Below are the code and all the weights of a small trained network. Each question names an input and a class and asks about switching units off, where a switched-off unit gives its printed mean instead of its output.

import numpy as np


def w(rows, s, z=0):
    codes = np.array(rows[::2]) - 128.0
    scale = np.full(codes.shape[1], s)
    scale[-1] = z or s
    return codes * scale


def norm(h):
    return h / np.sqrt((h * h).mean(-1, keepdims=True) + 1e-5)


def f(y):
    return y / 2 * (1 + np.tanh(0.7978845608 * (y + 0.044715 * y**3)))


def log_softmax(a):
    a = a - a.max(-1, keepdims=True)
    return a - np.log(np.exp(a).sum(-1, keepdims=True))


def net(x, mask):
    res = np.array(x, float).reshape(1, 6) / 4 @ E
    u = 0
    for l in range(4):
        y = f(norm(res) @ A[l][:, :-1].T + A[l][:, -1])
        res = res + np.where(mask[u : u + 4], y, B[l][:, -1]) @ B[l][:, :-1]
        u += 4
    return log_softmax(norm(res)[-1] @ U[:, :-1].T + U[:, -1])


A, B = {}, {}
E = w([
[119,104,139,130,109,124,128],'x0',
[175,212,64,205,33,158,71],'x1',
[123,124,128,128,123,125,127],'x2',
[146,10,32,248,212,93,130],'x3',
[133,129,127,125,128,129,135],'x4',
[188,34,77,2,154,133,11],'x5',
],0.0029)
A[0] = w([
[161,141,119,113,90,142,160,3],'L0N1',
[189,112,220,61,180,194,116,70],'L0N2',
[162,137,178,27,102,130,69,68],'L0N3',
[38,242,252,112,57,210,234,119],'L0N4',
],0.0037,0.0039)
B[0] = w([
[105,123,11,50,79,205,16,87],'L0N1',
[97,175,223,190,146,157,101,129],'L0N2',
[133,124,104,97,144,187,244,145],'L0N3',
[150,70,71,116,173,2,37,254],'L0N4',
],0.0047,0.0035)
A[1] = w([
[158,28,76,130,163,190,84,65],'L1N1',
[147,181,64,132,85,108,73,83],'L1N2',
[130,146,100,106,59,126,71,67],'L1N3',
[156,204,86,82,3,249,100,2],'L1N4',
],0.0054,0.0024)
B[1] = w([
[115,207,166,134,90,46,109,250],'L1N1',
[185,119,117,154,68,118,77,229],'L1N2',
[172,100,107,187,132,111,98,166],'L1N3',
[54,102,160,115,254,33,190,238],'L1N4',
],0.0067,0.0018)
A[2] = w([
[214,181,102,52,157,197,118,3],'L2N1',
[112,197,135,115,177,114,165,81],'L2N2',
[99,115,71,242,172,101,160,187],'L2N3',
[91,131,152,9,149,254,120,151],'L2N4',
],0.0045,0.0011)
B[2] = w([
[108,33,85,157,139,148,182,102],'L2N1',
[78,53,130,112,122,90,68,139],'L2N2',
[133,122,138,72,84,203,153,254],'L2N3',
[226,157,152,136,1,193,92,150],'L2N4',
],0.0056,0.0033)
A[3] = w([
[28,65,147,145,210,189,254,3],'L3N1',
[153,140,147,223,97,243,147,66],'L3N2',
[113,111,160,38,195,10,100,197],'L3N3',
[130,158,88,223,116,250,154,143],'L3N4',
],0.0043,0.0019)
B[3] = w([
[201,207,73,182,74,70,2,161],'L3N1',
[154,98,190,72,183,133,159,142],'L3N2',
[92,120,124,124,160,170,173,254],'L3N3',
[87,113,151,73,113,186,132,150],'L3N4',
],0.0076,0.0061)
U = w([
[47,104,148,101,216,97,161,115],'0',
[164,173,105,204,103,96,74,2],'1',
[140,116,169,113,80,246,158,244],'2',
],0.011,0.00055)

Each question gives the input, the list of numbers given to net, and the class t.
The units are the neurons (one row each of A and B). Each row of codes is followed by its name. A weight is (code - 128) times the scale printed after its matrix; where a second scale follows, it is the last column's (A, B and U).
mask holds one flag per neuron, layer by layer. A switched-off neuron (its flag False) gives its mean, the last column of its row in B, instead of its output. The means were averaged over made-up inputs and are rounded, as every weight is.
A unit's drop is (log p(t) with every unit on - log p(t) with that unit switched off) / (log p(t) with every unit on - log p(t) with every unit switched off).
The circuit of an input: a set's keep is (log p(t) with only the set's units on - log p(t) with every unit switched off) / (log p(t) with every unit on - log p(t) with every unit switched off). Starting from the 12 units with the biggest drops (on a tie, the unit counted first), units are removed one at a time, each time the one whose removal leaves the highest keep (on an exact tie, the one counted first), for as long as the keep stays at least 0.8.
units of the circuit, in order: the units of the circuit, biggest drop first
unit that matters most: the unit with the biggest drop
k most important neurons: the k neurons with the biggest drops, biggest first
k most important neurons of layer l: the k neurons of layer l with the biggest drops, biggest first
drop when u is switched off: that unit's drop, to one decimal
input [7,7,-1,3,-3,0], class 2: unit that matters most => L0N4
input [6,3,0,-1,-1,3], class 0: units of the circuit, in order => [L0N4; L1N4]
input [1,6,-1,1,-5,-4], class 2: units of the circuit, in order => [L1N1; L3N4]
input [-7,1,8,6,0,0], class 2: units of the circuit, in order => [L0N4; L2N3]
input [-4,-5,5,8,1,0], class 1: units of the circuit, in order => [L3N1; L0N4]
input [2,-8,1,3,0,-1], class 1: units of the circuit, in order => [L3N1; L0N4]
input [-7,8,-3,0,8,6], class 0: units of the circuit, in order => [L1N4; L0N4]
input [3,6,6,-2,7,6], class 0: 2 most important neurons => [L1N4; L0N4]
input [4,7,-2,0,2,4], class 0: units of the circuit, in order => [L1N4; L0N4]
input [-7,1,-7,8,5,-6], class 2: 3 most important neurons => [L1N4; L2N3; L3N4]
input [5,1,7,2,5,3], class 1: 2 most important neurons of layer 0 => [L0N4; L0N3]
input [-8,-8,-7,2,8,-1], class 1: 2 most important neurons => [L3N1; L0N4]
input [-4,3,7,-4,3,1], class 0: 2 most important neurons of layer 2 => [L2N4; L2N3]
input [-7,-1,2,-1,7,3], class 2: most important neuron => [L2N4]
input [-4,1,8,-6,2,1], class 0: 2 most important neurons => [L0N3; L3N1]
input [2,-3,-5,1,8,-5], class 1: 4 most important neurons => [L3N1; L1N1; L2N3; L1N4]
input [1,5,6,-1,3,5], class 0: 2 most important neurons => [L1N4; L0N4]
input [1,7,-7,-1,4,4], class 0: 2 most important neurons => [L1N4; L0N4]
input [-4,4,0,-6,5,5], class 0: drop when L1N4 is switched off => 2.0
input [-8,1,-1,-6,-5,5], class 0: drop when L1N4 is switched off => 3.9
input [7,-7,-1,3,7,-3], class 1: drop when L3N1 is switched off => 1.0
input [4,4,0,-6,8,-7], class 1: units of the circuit, in order => [L0N4]
